Here is a tiny trained network, its code and every weight. The questions are about switching its units off for an input and a target symbol, where a switched-off unit gives its printed mean instead of its output.

import numpy as np


def w(rows, s, z=0):
    codes = np.array(rows[::2]) - 128.0
    scale = np.full(codes.shape[1], s)
    scale[-1] = z or s
    return codes * scale


def norm(h):
    return h / np.sqrt((h * h).mean(-1, keepdims=True) + 1e-5)


def f(y):
    return np.maximum(y, 0)


def softmax(a):
    e = np.exp(a - a.max(-1, keepdims=True))
    return e / e.sum(-1, keepdims=True)


def log_softmax(a):
    a = a - a.max(-1, keepdims=True)
    return a - np.log(np.exp(a).sum(-1, keepdims=True))


def net(x, mask):
    ids = ['βγεθμφψ'.index(c) for c in x.split()]
    T = len(ids)
    res = E[ids] + P[:T]
    r = norm(res)
    for j in range(3):
        rows = slice(3 * j, 3 * j + 3)
        q, k, v = (r @ M[0][rows].T for M in (Q, K, V))
        z = softmax(np.where(np.tri(T) > 0, q @ k.T / 3**0.5, -1e9)) @ v
        o = O[0][rows]
        res = res + np.where(mask[j], z, o[:, -1]) @ o[:, :-1]
    y = f(norm(res) @ A[0][:, :-1].T + A[0][:, -1])
    res = res + np.where(mask[3:7], y, B[0][:, -1]) @ B[0][:, :-1]
    return log_softmax(norm(res)[-1] @ U[:, :-1].T + U[:, -1])


Q, K, V, O, A, B = {}, {}, {}, {}, {}, {}
E = w([
[174,83,129,215],'β',
[144,129,167,226],'γ',
[134,116,89,68],'ε',
[149,134,170,231],'θ',
[119,136,101,69],'μ',
[113,109,91,59],'φ',
[2,186,128,125],'ψ',
],0.0079)
P = w([
[139,131,117,117],'0',
[151,165,65,115],'1',
[146,161,144,103],'2',
[95,76,88,187],'3',
[156,188,22,147],'4',
[149,126,192,77],'5',
[67,29,85,180],'6',
[193,254,17,142],'7',
[159,117,253,58],'8',
[135,27,127,210],'9',
[187,244,28,134],'10',
],0.0045)
Q[0] = w([
[193,209,49,186],'h0',
[70,228,169,65],'h0',
[38,36,115,219],'h0',
[251,78,191,154],'h1',
[190,80,177,36],'h1',
[123,64,74,107],'h1',
[43,157,189,173],'h2',
[109,18,91,140],'h2',
[198,142,160,116],'h2',
],0.02)
K[0] = w([
[175,151,241,54],'h0',
[92,6,122,115],'h0',
[173,202,24,144],'h0',
[147,39,192,173],'h1',
[63,45,184,61],'h1',
[127,105,65,123],'h1',
[43,115,86,168],'h2',
[165,188,47,146],'h2',
[109,52,151,113],'h2',
],0.022)
V[0] = w([
[116,73,98,76],'h0',
[7,203,146,129],'h0',
[119,57,170,144],'h0',
[118,101,103,197],'h1',
[154,156,184,124],'h1',
[183,99,129,139],'h1',
[74,78,89,129],'h2',
[133,134,118,174],'h2',
[29,188,135,137],'h2',
],0.022)
O[0] = w([
[180,109,183,207,203],'h0',
[86,250,73,197,122],'h0',
[62,93,186,143,1],'h0',
[128,77,144,207,82],'h1',
[133,128,40,110,77],'h1',
[96,142,124,135,127],'h1',
[110,79,150,190,136],'h2',
[81,110,138,64,66],'h2',
[73,145,232,181,138],'h2',
],0.017,0.0069)
A[0] = w([
[144,132,129,202,47],'n0',
[104,5,79,203,5],'n1',
[148,63,207,181,218],'n2',
[56,129,30,249,63],'n3',
],0.023,0.0015)
B[0] = w([
[100,183,200,52,252],'n0',
[238,244,115,31,236],'n1',
[37,82,74,182,254],'n2',
[92,24,4,203,251],'n3',
],0.022,0.0095)
U = w([
[153,31,188,89,84],'β',
[52,144,112,42,135],'γ',
[218,9,135,191,138],'ε',
[73,137,122,59,93],'θ',
[206,243,183,163,152],'μ',
[23,102,181,217,253],'φ',
[108,175,2,201,83],'ψ',
],0.0082,0.0042)

Each question gives the input, a string of symbols that net reads in full, and the target symbol t.
The units are the heads (3 rows each of Q, K, V and O) and the neurons (one row each of A and B). Each row of codes is followed by its name. A weight is (code - 128) times the scale printed after its matrix; where a second scale follows, it is the last column's (O, A, B and U).
mask holds one flag per unit, heads first, then neurons. A switched-off unit (its flag False) gives its mean, the last column of its rows in O or B, instead of its output. The means were averaged over made-up inputs and are rounded, as every weight is.
A unit's drop is (log p(t) with every unit on - log p(t) with that unit switched off) / (log p(t) with every unit on - log p(t) with every unit switched off).
most important unit: the unit with the biggest drop
k most important neurons: the k neurons with the biggest drops, biggest first
heads that matter: for each layer, one digit per head in row order, 1 if its drop is at least 0.15 and else 0, layers parted by /
drop when u is switched off: that unit's drop, to one decimal
input β θ μ φ ε μ, target φ: 3 most important neurons	(n2 n1 n3)
input ε ψ μ ε μ β μ μ μ ψ θ, target φ: heads that matter	101
input ψ μ φ ε μ μ φ, target μ: most important unit	h0
input μ ε μ θ γ μ φ μ φ, target φ: heads that matter	100
input γ μ μ γ ε μ ψ μ γ, target φ: heads that matter	001
input μ μ μ μ μ μ, target μ: heads that matter	110
input θ μ μ μ γ ε φ, target γ: heads that matter	100
input μ ε ε μ θ ε γ ε, target ε: heads that matter	111
input μ φ μ μ, target φ: 2 most important neurons	(n1 n2)
input μ θ μ ψ ψ γ β, target φ: heads that matter	001
input μ γ μ ε μ γ ε φ β ε, target φ: 2 most important neurons	(n1 n2)
input ε θ β μ μ ε, target μ: heads that matter	101
input γ μ γ β γ θ β ψ ε, target β: heads that matter	100
input ε μ μ, target ε: heads that matter	100
input μ γ ψ μ ψ μ θ, target φ: most important unit	h2
input θ μ μ θ θ θ ε ε φ, target ε: heads that matter	111
input θ μ μ β ε, target μ: heads that matter	010
input ψ ψ γ ψ γ ψ θ θ β, target γ: 2 most important neurons	(n3 n2)
input γ θ θ, target γ: 2 most important neurons	(n3 n2)
input μ μ θ γ μ γ μ θ μ ε φ, target μ: most important unit	h2
input μ θ γ θ, target γ: drop when h0 is switched off	0.5
input μ μ μ μ ψ γ β μ μ, target β: drop when n0 is switched off	0.1
input μ ε μ γ ε θ μ μ μ ψ, target φ: drop when n2 is switched off	0.1
